Below are the code and all the weights of a small trained network. Each question names an input and a class and asks about switching units off, where a switched-off unit gives its printed mean instead of its output.

import numpy as np


def w(rows, s, z=0):
    codes = np.array(rows[::2]) - 128.0
    scale = np.full(codes.shape[1], s)
    scale[-1] = z or s
    return codes * scale


def f(y):
    return y / 2 * (1 + np.tanh(0.7978845608 * (y + 0.044715 * y**3)))


def log_softmax(a):
    a = a - a.max(-1, keepdims=True)
    return a - np.log(np.exp(a).sum(-1, keepdims=True))


def net(x, mask):
    res = np.array(x, float).reshape(1, 5) / 4 @ E
    y = f(res @ A[0][:, :-1].T + A[0][:, -1])
    res = res + np.where(mask, y, B[0][:, -1]) @ B[0][:, :-1]
    return log_softmax(res[-1] @ U[:, :-1].T + U[:, -1])


A, B = {}, {}
E = w([
[123,127,121,132,136,129,123],'x0',
[204,64,153,215,151,191,217],'x1',
[90,174,100,220,22,196,127],'x2',
[121,129,125,145,138,118,127],'x3',
[92,216,141,93,211,186,254],'x4',
],0.009)
A[0] = w([
[217,2,151,205,171,193,188,28],'n0',
[93,189,121,166,9,168,135,137],'n1',
[128,88,189,75,181,26,149,110],'n2',
[125,23,118,148,92,59,87,166],'n3',
[101,5,108,131,74,29,101,163],'n4',
[164,96,152,62,216,96,140,149],'n5',
[109,52,196,87,211,88,124,136],'n6',
[188,51,134,117,63,102,80,151],'n7',
[191,34,159,175,66,89,67,145],'n8',
[130,190,156,126,173,116,214,162],'n9',
[108,174,82,201,51,226,127,151],'n10',
[148,66,96,124,75,80,116,164],'n11',
[163,78,81,92,210,81,132,159],'n12',
[86,229,98,46,201,206,155,138],'n13',
[74,189,159,156,181,113,175,183],'n14',
[224,43,129,173,191,133,179,74],'n15',
[97,147,130,104,191,218,193,139],'n16',
[154,63,170,82,206,67,136,155],'n17',
[12,208,75,6,140,2,53,5],'n18',
[77,152,79,190,82,179,133,148],'n19',
[189,97,152,72,173,69,138,158],'n20',
[76,187,147,100,141,99,213,175],'n21',
],0.0073,0.0032)
B[0] = w([
[171,170,53,61,48,2,245,222],'n0',
[84,65,207,120,121,102,115,210],'n1',
[75,68,162,142,131,129,124,194],'n2',
[170,147,95,182,177,192,88,203],'n3',
[175,147,85,184,182,168,88,212],'n4',
[73,114,152,147,146,132,110,197],'n5',
[66,65,163,156,107,122,109,191],'n6',
[170,176,99,163,124,165,91,199],'n7',
[171,153,93,182,144,167,101,218],'n8',
[194,178,109,188,155,168,71,190],'n9',
[48,39,199,90,123,127,116,227],'n10',
[163,159,104,158,168,162,122,176],'n11',
[78,81,205,107,113,158,106,185],'n12',
[178,147,85,146,168,168,79,213],'n13',
[174,147,124,162,150,159,96,180],'n14',
[124,137,115,82,65,44,216,195],'n15',
[165,163,102,181,174,149,104,198],'n16',
[66,76,194,127,151,147,94,201],'n17',
[138,186,70,36,56,36,221,255],'n18',
[50,32,182,110,138,121,159,194],'n19',
[99,96,187,148,144,132,96,188],'n20',
[201,170,133,164,147,181,107,186],'n21',
],0.0076,0.0096)
U = w([
[187,164,103,163,188,234,112,105],'0',
[32,38,255,111,140,151,142,40],'1',
[137,164,75,61,80,20,223,249],'2',
],0.0091,0.0011)

Each question gives the input, the list of numbers given to net, and the class t.
The units are the neurons (one row each of A and B). Each row of codes is followed by its name. A weight is (code - 128) times the scale printed after its matrix; where a second scale follows, it is the last column's (A, B and U).
mask holds one flag per neuron, in row order. A switched-off neuron (its flag False) gives its mean, the last column of its row in B, instead of its output. The means were averaged over made-up inputs and are rounded, as every weight is.
A unit's drop is (log p(t) with every unit on - log p(t) with that unit switched off) / (log p(t) with every unit on - log p(t) with every unit switched off).
The circuit of an input: a set's keep is (log p(t) with only the set's units on - log p(t) with every unit switched off) / (log p(t) with every unit on - log p(t) with every unit switched off). Starting from the 12 units with the biggest drops (on a tie, the unit counted first), units are removed one at a time, each time the one whose removal leaves the highest keep (on an exact tie, the one counted first), for as long as the keep stays at least 0.8.
circuit, biggest first: the units of the circuit, biggest drop first
most important unit: the unit with the biggest drop
top k neurons: the k neurons with the biggest drops, biggest first
drop when u is switched off: that unit's drop, to one decimal
input [3,6,-5,-5,-2], class 2: circuit, biggest first => [n0]
input [4,-6,-2,-7,-7], class 0: top 3 neurons => [n4 n3 n0]
input [-5,-8,-8,8,-1], class 1: top 2 neurons => [n17 n2]
input [-5,3,8,1,7], class 1: top 3 neurons => [n10 n19 n1]
input [8,-4,-7,8,8], class 0: top 2 neurons => [n13 n9]
input [0,-8,8,3,-2], class 1: top 4 neurons => [n1 n10 n0 n19]
input [-5,-3,-1,-7,3], class 0: top 4 neurons => [n0 n15 n13 n21]
input [0,5,-3,1,-4], class 2: top 2 neurons => [n0 n15]
input [2,5,7,8,-5], class 1: top 2 neurons => [n10 n19]
input [5,4,3,-5,1], class 2: top 2 neurons => [n0 n17]
input [-6,2,3,-4,0], class 1: top 2 neurons => [n18 n0]
input [1,6,-5,4,1], class 2: top 3 neurons => [n0 n15 n10]
input [4,-4,0,0,-5], class 0: drop when n0 is switched off => 0.3
input [-7,3,-2,-1,0], class 2: most important unit => n10
input [-8,5,8,8,5], class 1: drop when n10 is switched off => 0.2
input [-2,4,-7,8,-7], class 0: drop when n1 is switched off => 0.4
